<56>: [ 9.25 -7.17 -5.28 -6.61 -6.48 -7.79 -6.40  3.13 -6.20 -6.35]
<64>: [ 3.48 -4.96 -7.09 -6.38 -6.72 -3.37 -6.45 -1.97 -7.75 -7.43]
<131>: [-2.49  1.75  1.01  1.50  1.45  2.05  1.38 -1.13  1.24  1.31]
<85>: [-1.12  1.75  1.31  1.01 -2.48  1.38  1.24 -1.13  2.05  1.45]
gone <64>: [ 3.48 -3.37 -7.43 -6.72 -6.45 -1.97 -6.38 -7.75 -4.96] : [-7.09]
perm: [-1.13  1.24  1.31  1.01  1.38  1.45 -2.49  2.05  1.50  1.75] : <131>
gone <85>: [ 1.75  1.24  1.38  1.45 -1.12  2.05  1.31  1.01 -2.48] : [-1.13]

<12>: [ 0.43  0.25 -0.05  0.11 -0.91  1.18  0.82 -0.22 -0.84 -0.80]
<87>: [-0.29 -1.49  1.99 -1.53  1.37  0.19 -1.47 -0.01  0.66  0.18]
<126>: [-0.22 -0.91  1.18 -0.84  0.82  0.25 -0.80 -0.04  0.43  0.11]
<41>: [-0.06  1.23 -0.64  1.12 -1.04 -1.16  1.75 -1.16 -0.49 -0.78]
<37>: [ 0.81  0.34 -3.00 -3.42 -5.79  5.39 -0.21 -2.59 -2.59 -0.36]
<31>: [ 1.81  3.46  0.74  3.47 -8.35  2.36  2.06 -5.90  4.85 -1.19]
perm: [ 0.11  0.43 -0.04 -0.80  0.25  0.82 -0.84  1.18 -0.91 -0.22] : <126>
diff <37>: [ 0.81  0.34 -3.00 -3.42 -5.78  5.39 -0.21 -2.59 -2.59 -0.36] : 5, [-5.79]
gone <37>: [-2.59 -3.00 -2.59  0.81 -3.42  5.39 -5.79  0.34 -0.36] : [-0.21]
gone <31>: [ 2.06  0.74  4.85 -8.35  3.47 -5.90  2.36 -1.19  1.81] : [3.46]
diff <41>: [-0.06  1.23 -0.64  1.12 -1.04 -1.16  1.75 -1.17 -0.49 -0.78] : 8, [-1.16]
gone <87>: [-0.29 -1.53 -0.01  0.19  0.66 -1.49  1.99  1.37 -1.47] : [0.18]

<99>: [ 6.76 -1.42 -3.11  0.44]
<181>: [-4.50  3.33  0.25  0.95]
<190>: [-2.81 -0.53 -3.33  0.79]
<155>: [-7.57  3.18 -0.70  1.19]
<18>: [-2.37  2.14 -2.36  1.34]
<208>: [-5.75 -2.82 -0.29 -0.30]
<84>: [-2.88  3.17  1.18  0.64]
<57>: [ 0.44 -3.11 -1.43 -1.44]
<182>: [-3.15  0.43 -3.27  1.07]
<219>: [-3.63  2.76 -1.59  1.31]
<122>: [-9.83 -2.21 -2.64  0.09]
<216>: [ 7.72  1.35 -2.93  1.27]
perm: [ 0.44 -3.11 -1.42  6.76] : <99>
gone <208>: [-2.82 -0.29 -5.75] : [-0.30]
diff <190>: [-2.82 -0.53 -3.33  0.79] : 1, [-2.81]
gone <18>: [ 2.14  1.34 -2.37] : [-2.36]
gone <57>: [-1.44 -3.11  0.44] : [-1.43]

<66>: [-3.23 -0.64 -1.60 -1.94 -0.59 -1.40  1.02 -3.86]
<117>: [ 1.38 -3.13  2.06  5.93  4.89  3.05  0.34 -9.13]
<102>: [-4.74 -1.73  0.11  4.15  2.31  4.35  3.76 -0.95]
<51>: [ 3.27 -0.43  2.35  1.41  0.30 -2.40 -4.92  0.03]
<58>: [-3.55  1.25 -5.04 -6.01 -2.99 -1.64  2.96 -3.44]
<40>: [ 5.07  0.07  3.87  5.09  2.80  3.88 -0.23  5.29]
<112>: [5.07 0.07 3.87 5.09 2.80 3.88 5.09 1.67]
gone <112>: [2.80 3.88 5.09 0.07 5.09 5.07 1.67] : [3.87]
perm: [-1.94 -0.59 -1.40  1.02 -3.86 -3.23 -0.64 -1.60] : <66>
diff <102>: [-4.74 -1.73  0.11  4.16  2.31  4.35  3.76 -0.95] : 4, [4.15]

